Below is a small trained network, with its code and all its weights. Each question gives an input and a target symbol and asks what happens when units are switched off, that is, made to give their printed mean instead of their output.

import numpy as np


def w(rows, s, z=0):
    codes = np.array(rows[::2]) - 128.0
    scale = np.full(codes.shape[1], s)
    scale[-1] = z or s
    return codes * scale


def norm(h):
    return h / np.sqrt((h * h).mean(-1, keepdims=True) + 1e-5)


def f(y):
    return y / 2 * (1 + np.tanh(0.7978845608 * (y + 0.044715 * y**3)))


def softmax(a):
    e = np.exp(a - a.max(-1, keepdims=True))
    return e / e.sum(-1, keepdims=True)


def log_softmax(a):
    a = a - a.max(-1, keepdims=True)
    return a - np.log(np.exp(a).sum(-1, keepdims=True))


def net(x, mask):
    ids = ['αδεηθλξστφ'.index(c) for c in x.split()]
    T = len(ids)
    res = E[ids] + P[:T]
    u = 0
    for l in range(2):
        q, k, v = (norm(res) @ M[l].T for M in (Q, K, V))
        z = softmax(np.where(np.tri(T) > 0, q @ k.T / 4**0.5, -1e9)) @ v
        res = res + np.where(mask[u], z, O[l][:, -1]) @ O[l][:, :-1]
        u += 1
        y = f(norm(res) @ A[l][:, :-1].T + A[l][:, -1])
        res = res + np.where(mask[u : u + 4], y, B[l][:, -1]) @ B[l][:, :-1]
        u += 4
    return log_softmax(norm(res)[-1] @ U[:, :-1].T + U[:, -1])


Q, K, V, O, A, B = {}, {}, {}, {}, {}, {}
E = w([
[166,61,183,85,207],'α',
[77,120,149,152,113],'δ',
[62,136,129,170,134],'ε',
[50,88,151,104,119],'η',
[165,74,101,58,105],'θ',
[88,122,164,141,135],'λ',
[111,118,166,117,119],'ξ',
[142,204,191,207,145],'σ',
[159,169,112,136,112],'τ',
[157,85,173,5,119],'φ',
],0.02)
P = w([
[63,247,60,102,204],'0',
[182,70,79,139,113],'1',
[72,198,84,112,175],'2',
[2,71,203,123,74],'3',
[189,67,90,146,104],'4',
[73,170,115,114,154],'5',
[23,75,217,90,50],'6',
[192,62,101,145,101],'7',
[83,155,139,114,138],'8',
[38,68,247,92,41],'9',
[193,56,106,152,99],'10',
[56,147,134,106,135],'11',
],0.0076)
Q[0] = w([
[150,145,88,172,122],'L0H0',
[162,98,89,104,168],'L0H0',
[106,173,115,81,135],'L0H0',
[141,125,140,112,253],'L0H0',
],0.026)
K[0] = w([
[134,119,69,191,130],'L0H0',
[180,78,84,83,146],'L0H0',
[32,97,103,87,159],'L0H0',
[154,68,133,113,255],'L0H0',
],0.019)
V[0] = w([
[140,127,117,179,155],'L0H0',
[173,193,54,148,3],'L0H0',
[171,205,194,191,92],'L0H0',
[118,138,119,51,72],'L0H0',
],0.0069)
O[0] = w([
[56,130,137,178,139,112],'L0H0',
[78,61,36,204,26,3],'L0H0',
[1,125,91,134,61,153],'L0H0',
[216,107,94,78,101,114],'L0H0',
],0.0048,0.0036)
A[0] = w([
[122,8,94,168,121,151],'L0N0',
[164,56,36,121,65,29],'L0N1',
[114,146,173,79,180,172],'L0N2',
[87,205,111,95,109,249],'L0N3',
],0.014,0.0014)
B[0] = w([
[120,185,92,246,88,200],'L0N0',
[7,159,145,204,112,162],'L0N1',
[76,146,49,201,76,254],'L0N2',
[163,145,125,159,48,214],'L0N3',
],0.013,0.0063)
Q[1] = w([
[224,108,107,199,119],'L1H0',
[126,144,129,93,63],'L1H0',
[132,5,138,184,115],'L1H0',
[132,101,107,88,118],'L1H0',
],0.026)
K[1] = w([
[250,139,209,125,132],'L1H0',
[92,123,106,131,41],'L1H0',
[149,90,204,37,165],'L1H0',
[167,60,84,103,131],'L1H0',
],0.022)
V[1] = w([
[171,167,146,104,39],'L1H0',
[9,77,50,115,39],'L1H0',
[155,128,150,164,149],'L1H0',
[105,193,112,1,141],'L1H0',
],0.0094)
O[1] = w([
[115,152,176,83,162,139],'L1H0',
[114,32,92,55,190,247],'L1H0',
[124,149,121,116,109,119],'L1H0',
[156,91,194,250,156,74],'L1H0',
],0.011,0.012)
A[1] = w([
[58,97,178,143,79,254],'L1N0',
[156,104,132,133,1,14],'L1N1',
[137,162,86,81,177,109],'L1N2',
[177,92,147,124,12,231],'L1N3',
],0.026,0.0023)
B[1] = w([
[137,101,211,40,127,253],'L1N0',
[204,79,37,117,125,156],'L1N1',
[174,129,168,190,139,171],'L1N2',
[47,87,254,168,98,139],'L1N3',
],0.021,0.014)
U = w([
[112,178,87,143,169,253],'α',
[200,130,119,40,74,105],'δ',
[107,129,195,151,166,127],'ε',
[81,106,71,115,153,71],'η',
[102,66,77,133,198,79],'θ',
[1,144,103,114,97,95],'λ',
[147,137,17,73,114,171],'ξ',
[118,210,112,92,112,165],'σ',
[151,73,117,156,49,61],'τ',
[219,136,101,108,171,139],'φ',
],0.012,0.0062)

Each question gives the input, a string of symbols that net reads in full, and the target symbol t.
The units are the heads (4 rows each of Q, K, V and O) and the neurons (one row each of A and B). Each row of codes is followed by its name. A weight is (code - 128) times the scale printed after its matrix; where a second scale follows, it is the last column's (O, A, B and U).
mask holds one flag per unit, layer by layer, with each layer's heads first. A switched-off unit (its flag False) gives its mean, the last column of its rows in O or B, instead of its output. The means were averaged over made-up inputs and are rounded, as every weight is.
A unit's drop is (log p(t) with every unit on - log p(t) with that unit switched off) / (log p(t) with every unit on - log p(t) with every unit switched off).
The circuit of an input: a set's keep is (log p(t) with only the set's units on - log p(t) with every unit switched off) / (log p(t) with every unit on - log p(t) with every unit switched off). Starting from all 10 units, units are removed one at a time, each time the one whose removal leaves the highest keep (on an exact tie, the one counted first), for as long as the keep stays at least 0.8.
circuit, biggest first: the units of the circuit, biggest drop first
unit that matters most: the unit with the biggest drop
top k neurons: the k neurons with the biggest drops, biggest first
k most important neurons of layer l: the k neurons of layer l with the biggest drops, biggest first
input ε δ η δ ξ α θ δ ξ δ θ, target τ: circuit, biggest first => (L1N1 L1N3)
input ε η δ τ θ ε ε ε δ ε ε, target λ: top 3 neurons => (L0N1 L0N0 L0N3)
input ξ η δ δ ξ δ φ η, target ε: 2 most important neurons of layer 0 => (L0N0 L0N3)
input δ η α λ δ ξ ξ ξ α θ ε, target τ: top 2 neurons => (L1N1 L1N3)
input δ δ α θ δ, target τ: circuit, biggest first => (L1N1 L0N0 L1N3)
input θ δ α, target α: 2 most important neurons of layer 0 => (L0N2 L0N3)
input λ θ ε θ ε φ η θ, target ε: circuit, biggest first => (L1H0 L0H0 L0N1)
input σ ε δ φ τ, target λ: circuit, biggest first => (L0H0 L0N1)
input ε θ φ λ λ, target ε: circuit, biggest first => (L1H0)
input θ ε δ η δ ξ, target ξ: top 2 neurons => (L0N2 L1N0)
input δ δ θ, target θ: 3 most important neurons of layer 0 => (L0N1 L0N3 L0N2)
input α ε θ λ λ, target τ: top 2 neurons => (L0N1 L1N1)
input ε φ ξ δ δ, target ε: 3 most important neurons of layer 0 => (L0N0 L0N2 L0N3)
input α λ τ δ δ, target λ: 2 most important neurons of layer 0 => (L0N1 L0N2)
input τ η δ α λ η θ λ, target τ: circuit, biggest first => (L0H0 L0N0 L1N1 L1N3)
input λ δ η α ε δ δ θ, target τ: top 3 neurons => (L0N0 L1N1 L1N3)
input θ α δ θ ε ε τ ξ, target λ: top 2 neurons => (L0N1 L0N0)
input α δ θ λ δ λ δ ξ, target τ: top 4 neurons => (L1N3 L0N1 L1N1 L0N0)
input φ δ α ξ δ δ φ δ ε δ δ, target ε: top 2 neurons => (L0N2 L0N0)
input ξ ξ λ ξ ξ, target φ: top 2 neurons => (L1N2 L0N3)
input ε δ ξ δ ε δ ε δ, target ξ: unit that matters most => L0N2
input τ δ δ ε ε, target λ: top 3 neurons => (L0N0 L0N3 L1N1)
input φ δ δ δ ξ, target ε: most important neuron of layer 1 => (L1N1)
input δ δ σ τ ε ε α δ ε δ, target τ: top 2 neurons => (L0N0 L1N1)
input λ λ λ, target λ: top 3 neurons => (L0N2 L1N1 L1N0)
